Below are the code and all the weights of a small trained network. Each question names an input and a class and asks about switching units off, where a switched-off unit gives its printed mean instead of its output.

import numpy as np


def w(rows, s, z=0):
    codes = np.array(rows[::2]) - 128.0
    scale = np.full(codes.shape[1], s)
    scale[-1] = z or s
    return codes * scale


def f(y):
    return np.maximum(y, 0)


def log_softmax(a):
    a = a - a.max(-1, keepdims=True)
    return a - np.log(np.exp(a).sum(-1, keepdims=True))


def net(x, mask):
    res = np.array(x, float).reshape(1, 8) / 4 @ E
    y = f(res @ A[0][:, :-1].T + A[0][:, -1])
    res = res + np.where(mask, y, B[0][:, -1]) @ B[0][:, :-1]
    return log_softmax(res[-1] @ U[:, :-1].T + U[:, -1])


A, B = {}, {}
E = w([
[109,112,114,157,217,99,21,22,149,230,141,136],'x0',
[150,53,229,153,73,126,159,35,208,113,113,148],'x1',
[22,45,142,102,136,147,77,175,186,141,56,19],'x2',
[180,97,76,226,189,98,240,137,120,133,22,95],'x3',
[60,196,177,190,46,63,100,154,79,173,54,139],'x4',
[167,108,216,85,182,13,69,136,111,27,100,116],'x5',
[128,125,126,127,127,128,126,130,130,129,128,129],'x6',
[108,1,140,137,100,70,170,161,59,154,199,155],'x7',
],0.0075)
A[0] = w([
[98,152,132,197,53,109,87,141,116,123,107,147,76],'N1',
[68,150,66,106,166,119,71,162,69,118,120,30,216],'N2',
[124,52,138,136,65,126,122,100,223,111,93,101,195],'N3',
[199,158,91,182,140,102,117,110,111,128,170,165,177],'N4',
[130,79,196,172,150,147,129,69,159,95,127,137,122],'N5',
[142,115,131,94,98,131,167,219,164,75,115,113,58],'N6',
[111,58,188,152,105,137,147,140,118,147,193,128,193],'N7',
[82,90,155,111,141,161,112,159,191,148,103,70,35],'N8',
[154,112,90,208,186,148,198,125,106,111,49,99,90],'N9',
[121,114,108,145,182,115,71,92,149,188,156,141,88],'N10',
[165,133,165,107,89,122,171,165,144,72,127,95,72],'N11',
[106,137,119,126,78,151,173,165,152,105,125,134,59],'N12',
[102,121,134,84,133,182,91,104,134,81,194,127,93],'N13',
[124,123,204,144,98,138,166,109,202,117,129,128,68],'N14',
[116,122,137,55,107,134,105,115,118,141,126,159,33],'N15',
[177,105,178,135,188,84,106,196,100,43,126,123,70],'N16',
[111,130,171,79,101,151,55,118,92,89,190,131,79],'N17',
[125,114,129,147,178,91,109,61,145,204,131,94,39],'N18',
[204,191,161,157,81,125,151,87,124,125,169,212,58],'N19',
[99,178,138,145,69,72,74,114,122,149,95,137,113],'N20',
[139,123,117,143,174,101,80,123,144,144,145,127,57],'N21',
[72,137,150,100,71,144,92,120,139,139,148,157,91],'N22',
[104,112,71,137,73,188,127,148,173,150,124,124,56],'N23',
[51,124,145,125,118,119,117,127,155,120,98,105,92],'N24',
[122,149,164,90,171,47,101,139,135,81,102,112,63],'N25',
[123,149,161,119,171,44,101,132,150,81,126,116,46],'N26',
[194,238,146,143,148,160,97,176,160,128,135,95,233],'N27',
[79,78,131,109,119,126,129,164,183,123,115,63,56],'N28',
[88,48,87,109,88,138,86,152,190,131,47,99,134],'N29',
[108,163,128,92,77,165,99,114,144,145,155,144,77],'N30',
[132,192,124,131,143,181,78,124,255,81,93,77,219],'N31',
[160,93,86,114,186,125,183,148,180,107,126,124,135],'N32',
[107,158,109,105,51,198,198,162,141,118,148,115,146],'N33',
[166,92,112,196,175,61,157,120,162,133,77,114,138],'N34',
[142,104,62,182,85,172,120,137,170,167,102,151,38],'N35',
[102,121,127,146,153,124,112,47,121,190,144,104,57],'N36',
[153,126,168,193,106,137,114,116,175,108,136,162,253],'N37',
[67,187,141,144,25,61,129,124,85,144,48,128,100],'N38',
[152,168,132,103,109,144,112,94,149,135,103,113,61],'N39',
[97,74,79,146,118,99,120,160,76,120,186,88,217],'N40',
[108,147,107,170,81,226,150,128,142,230,135,135,97],'N41',
[153,99,156,103,166,73,74,127,110,28,51,152,38],'N42',
[112,194,159,134,123,159,142,87,204,126,87,142,120],'N43',
[191,78,95,55,169,222,132,128,176,90,162,106,75],'N44',
[96,157,116,97,65,121,88,123,154,112,173,125,16],'N45',
[97,117,163,149,58,126,131,60,207,127,128,142,97],'N46',
[137,106,87,51,144,105,145,87,179,106,211,107,91],'N47',
],0.0094,0.0067)
B[0] = w([
[192,117,153,89,216,99,142,124,152,133,31,156,163],'N1',
[119,202,88,80,86,118,126,184,168,145,178,185,224],'N2',
[114,185,97,97,126,113,127,191,119,162,185,192,218],'N3',
[123,163,99,83,83,77,156,121,182,94,184,112,215],'N4',
[87,196,101,110,143,154,96,160,121,156,147,180,188],'N5',
[110,111,92,70,76,140,18,83,83,70,66,131,169],'N6',
[123,35,134,179,112,120,169,189,60,143,132,133,197],'N7',
[175,204,73,156,140,76,168,51,160,36,155,118,182],'N8',
[13,189,206,149,68,143,125,128,110,174,111,2,213],'N9',
[132,80,124,56,64,151,65,133,105,31,103,142,196],'N10',
[135,92,88,65,45,137,18,84,106,85,99,114,169],'N11',
[130,96,141,102,75,121,49,54,112,103,106,121,156],'N12',
[60,172,195,141,146,140,147,147,84,180,89,17,186],'N13',
[113,178,68,123,116,176,50,150,139,189,107,148,166],'N14',
[114,188,178,192,93,158,141,77,54,146,108,69,144],'N15',
[88,108,135,177,156,217,89,117,203,137,175,155,190],'N16',
[61,173,182,145,87,137,151,109,93,170,105,45,188],'N17',
[97,83,117,74,51,130,42,87,98,45,85,110,188],'N18',
[179,179,74,139,119,33,196,74,165,50,175,91,206],'N19',
[161,92,142,53,153,136,203,132,159,152,89,134,183],'N20',
[142,122,80,87,87,142,79,106,86,119,91,112,159],'N21',
[89,149,150,156,134,92,164,97,112,179,113,63,172],'N22',
[138,99,125,144,160,185,137,83,188,121,191,148,171],'N23',
[192,147,88,139,159,86,151,112,121,113,132,127,168],'N24',
[125,89,172,172,160,205,138,93,195,132,228,159,182],'N25',
[110,69,167,144,167,209,133,54,191,161,184,165,173],'N26',
[146,66,95,172,70,56,91,197,117,168,153,150,231],'N27',
[204,165,70,180,118,51,192,62,131,53,138,100,174],'N28',
[174,166,103,139,128,53,190,117,156,73,194,84,209],'N29',
[68,150,172,163,129,152,152,103,90,193,108,26,172],'N30',
[148,43,117,184,104,66,123,183,51,177,150,144,251],'N31',
[143,141,176,87,186,129,176,173,92,174,53,120,192],'N32',
[113,88,134,82,68,166,45,99,162,111,146,148,205],'N33',
[41,170,187,105,72,143,147,148,103,172,116,46,218],'N34',
[117,108,190,137,159,203,113,98,182,155,167,112,163],'N35',
[105,79,129,63,61,128,51,85,157,72,75,160,177],'N36',
[112,157,100,98,101,82,138,216,132,153,181,159,205],'N37',
[187,109,178,46,208,126,153,138,167,165,37,165,198],'N38',
[133,93,141,171,131,115,130,121,104,117,112,125,149],'N39',
[134,116,120,172,143,72,130,180,90,160,177,179,197],'N40',
[202,69,175,161,173,214,96,95,214,140,203,140,209],'N41',
[148,100,161,181,118,209,125,66,199,142,174,153,193],'N42',
[165,52,132,189,115,99,111,170,57,124,128,117,185],'N43',
[166,108,169,59,233,99,186,135,176,145,29,154,213],'N44',
[108,175,156,143,108,177,139,89,84,122,74,70,156],'N45',
[120,204,69,119,110,162,91,186,151,170,115,171,181],'N46',
[164,117,157,89,190,86,186,125,120,173,60,158,189],'N47',
],0.0069,0.013)
U = w([
[138,82,151,177,149,231,112,60,185,138,197,127,51],'0',
[46,200,184,156,92,113,148,112,72,159,72,11,45],'1',
[106,71,82,39,47,116,31,72,77,31,58,136,51],'2',
[169,122,152,62,209,72,185,150,142,157,1,154,73],'3',
[171,212,61,159,114,16,190,77,134,42,178,100,61],'4',
[110,120,117,114,98,77,118,196,108,147,155,130,254],'5',
[92,248,47,84,125,148,87,241,103,166,167,186,104],'6',
[126,10,131,218,94,30,132,206,41,152,144,149,83],'7',
],0.0086,0.0093)

Each question gives the input, the list of numbers given to net, and the class t.
The units are the neurons (one row each of A and B). Each row of codes is followed by its name. A weight is (code - 128) times the scale printed after its matrix; where a second scale follows, it is the last column's (A, B and U).
mask holds one flag per neuron, in row order. A switched-off neuron (its flag False) gives its mean, the last column of its row in B, instead of its output. The means were averaged over made-up inputs and are rounded, as every weight is.
A unit's drop is (log p(t) with every unit on - log p(t) with that unit switched off) / (log p(t) with every unit on - log p(t) with every unit switched off).
The circuit of an input: a set's keep is (log p(t) with only the set's units on - log p(t) with every unit switched off) / (log p(t) with every unit on - log p(t) with every unit switched off). Starting from the 12 units with the biggest drops (on a tie, the unit counted first), units are removed one at a time, each time the one whose removal leaves the highest keep (on an exact tie, the one counted first), for as long as the keep stays at least 0.8.
circuit, biggest first: the units of the circuit, biggest drop first
most important unit: the unit with the biggest drop
k most important neurons: the k neurons with the biggest drops, biggest first
drop when u is switched off: that unit's drop, to one decimal
input [6,0,-2,-6,-7,-3,1,-3], class 3: 3 most important neurons : N44, N47, N9
input [4,-1,-2,-6,-3,3,-3,-7], class 7: circuit, biggest first : N31, N27
input [-7,-1,8,5,5,3,-2,2], class 4: most important unit : N29
input [-4,-7,-3,7,-6,8,4,-8], class 0: 4 most important neurons : N16, N42, N25, N26
input [3,-4,-6,8,-8,3,-4,8], class 1: circuit, biggest first : N9, N34
input [0,-3,0,-5,-8,2,2,8], class 3: circuit, biggest first : N44, N47
input [3,5,-5,-7,-7,-1,-7,-5], class 1: circuit, biggest first : N13, N17
input [-7,0,1,7,3,4,-4,-8], class 7: 3 most important neurons : N31, N27, N43
input [1,7,-8,2,7,7,-5,1], class 4: 3 most important neurons : N19, N44, N4
input [-7,4,-5,-7,7,-4,-4,-5], class 1: 3 most important neurons : N30, N22, N45
input [6,-8,-8,1,5,3,8,-5], class 4: 2 most important neurons : N19, N4
input [8,8,-1,-3,5,-2,-5,7], class 2: 3 most important neurons : N36, N18, N10
input [8,4,-8,-3,-5,0,8,-1], class 2: 2 most important neurons : N10, N36
input [-1,-6,-6,4,3,3,6,-8], class 7: circuit, biggest first : N27
input [8,-8,-7,-5,-1,-6,-4,5], class 2: circuit, biggest first : N10, N36
input [-5,3,6,6,3,-3,0,6], class 1: 2 most important neurons : N9, N31
input [-2,7,6,1,-1,7,5,6], class 0: 4 most important neurons : N42, N16, N25, N26
input [-6,-4,-4,5,2,3,2,4], class 2: circuit, biggest first : N6, N11
input [7,-4,-5,2,-2,1,-2,-7], class 2: circuit, biggest first : N10, N18
input [8,-8,8,4,-4,7,2,-6], class 2: most important unit : N18
input [-6,5,-7,3,-8,3,7,0], class 3: 3 most important neurons : N44, N32, N47
input [-3,7,8,4,0,5,1,6], class 4: 3 most important neurons : N28, N29, N8
input [-7,1,1,-1,-4,6,6,4], class 2: 3 most important neurons : N6, N11, N41
input [5,-5,-8,1,5,5,0,-8], class 4: 2 most important neurons : N19, N4
input [-5,-2,1,8,-7,3,8,-4], class 1: drop when N9 is switched off : 1.5
input [-7,-1,5,1,-8,7,-4,-1], class 3: drop when N44 is switched off : 4.9
input [-3,8,-3,-3,-1,0,6,-8], class 6: drop when N5 is switched off : 0.4
input [3,-2,-4,7,1,-8,1,7], class 0: drop when N39 is switched off : 0.0
